Below are the code and all the weights of a small trained network. Each question names an input and a class and asks about switching units off, where a switched-off unit gives its printed mean instead of its output.

import numpy as np


def w(rows, s, z=0):
    codes = np.array(rows[::2]) - 128.0
    scale = np.full(codes.shape[1], s)
    scale[-1] = z or s
    return codes * scale


def f(y):
    return y / 2 * (1 + np.tanh(0.7978845608 * (y + 0.044715 * y**3)))


def log_softmax(a):
    a = a - a.max(-1, keepdims=True)
    return a - np.log(np.exp(a).sum(-1, keepdims=True))


def net(x, mask):
    res = np.array(x, float).reshape(1, 6) / 4 @ E
    y = f(res @ A[0][:, :-1].T + A[0][:, -1])
    res = res + np.where(mask, y, B[0][:, -1]) @ B[0][:, :-1]
    return log_softmax(res[-1] @ U[:, :-1].T + U[:, -1])


A, B = {}, {}
E = w([
[154,206,127,1],'x0',
[68,186,74,157],'x1',
[83,143,198,164],'x2',
[205,155,108,174],'x3',
[102,174,75,207],'x4',
[110,74,32,106],'x5',
],0.0087)
A[0] = w([
[172,140,78,204,176],'n1',
[21,210,85,162,225],'n2',
[120,120,108,99,128],'n3',
[116,118,197,181,76],'n4',
[159,115,7,106,166],'n5',
[187,115,157,16,220],'n6',
[27,20,113,136,228],'n7',
[55,27,82,152,84],'n8',
[129,143,186,180,185],'n9',
[232,154,86,78,225],'n10',
[129,63,165,190,254],'n11',
],0.011,0.0044)
B[0] = w([
[123,143,139,170,200],'n1',
[26,31,118,187,239],'n2',
[171,126,95,113,143],'n3',
[136,233,171,150,169],'n4',
[198,92,44,178,206],'n5',
[205,133,116,3,255],'n6',
[205,16,188,129,233],'n7',
[142,66,168,115,198],'n8',
[82,224,233,126,186],'n9',
[165,172,39,89,225],'n10',
[226,149,209,159,219],'n11',
],0.0074,0.01)
U = w([
[154,189,197,178,109],'0',
[8,104,131,140,251],'1',
[201,160,14,151,51],'2',
[185,149,142,1,135],'3',
[179,85,162,77,195],'4',
[172,23,158,107,133],'5',
[141,197,113,108,23],'6',
],0.01,0.0033)

Each question gives the input, the list of numbers given to net, and the class t.
The units are the neurons (one row each of A and B). Each row of codes is followed by its name. A weight is (code - 128) times the scale printed after its matrix; where a second scale follows, it is the last column's (A, B and U).
mask holds one flag per neuron, in row order. A switched-off neuron (its flag False) gives its mean, the last column of its row in B, instead of its output. The means were averaged over made-up inputs and are rounded, as every weight is.
A unit's drop is (log p(t) with every unit on - log p(t) with that unit switched off) / (log p(t) with every unit on - log p(t) with every unit switched off).
The circuit of an input: a set's keep is (log p(t) with only the set's units on - log p(t) with every unit switched off) / (log p(t) with every unit on - log p(t) with every unit switched off). Starting from all 11 units, units are removed one at a time, each time the one whose removal leaves the highest keep (on an exact tie, the one counted first), for as long as the keep stays at least 0.8.
units of the circuit, in order: the units of the circuit, biggest drop first
unit that matters most: the unit with the biggest drop
k most important neurons: the k neurons with the biggest drops, biggest first
drop of u: that unit's drop, to one decimal
input [5,1,7,-6,3,-6], class 1: units of the circuit, in order => [n2 n11]
input [3,-8,3,-6,3,-6], class 3: units of the circuit, in order => [n6 n2]
input [0,-5,-5,-4,-6,7], class 3: units of the circuit, in order => [n6]
input [5,6,2,-5,-2,7], class 5: 2 most important neurons => [n7 n2]
input [4,7,3,4,-3,-6], class 1: units of the circuit, in order => [n11 n2 n6 n7]
input [-8,3,7,0,0,2], class 0: 3 most important neurons => [n4 n9 n11]
input [1,1,6,7,-6,1], class 3: units of the circuit, in order => [n2 n7]
input [-2,-1,-6,2,-3,2], class 2: units of the circuit, in order => [n5 n10 n7]
input [7,0,-8,3,-3,8], class 2: 2 most important neurons => [n5 n10]
input [-6,-6,8,-3,3,1], class 0: 2 most important neurons => [n4 n9]
input [-3,7,-3,0,7,4], class 1: 2 most important neurons => [n2 n6]
input [3,5,-3,5,1,-8], class 6: 2 most important neurons => [n7 n11]
input [2,-6,-7,-4,4,5], class 2: 2 most important neurons => [n5 n10]
input [8,-6,4,4,5,8], class 2: unit that matters most => n5
input [-5,5,-2,2,7,4], class 1: 3 most important neurons => [n2 n6 n1]
input [3,-2,-6,-7,8,1], class 2: 2 most important neurons => [n5 n9]
input [-2,5,-2,-1,6,-3], class 1: drop of n2 => 0.2
input [-2,6,5,5,3,1], class 1: drop of n2 => 0.5
input [2,-5,-1,2,1,5], class 2: drop of n10 => 0.1
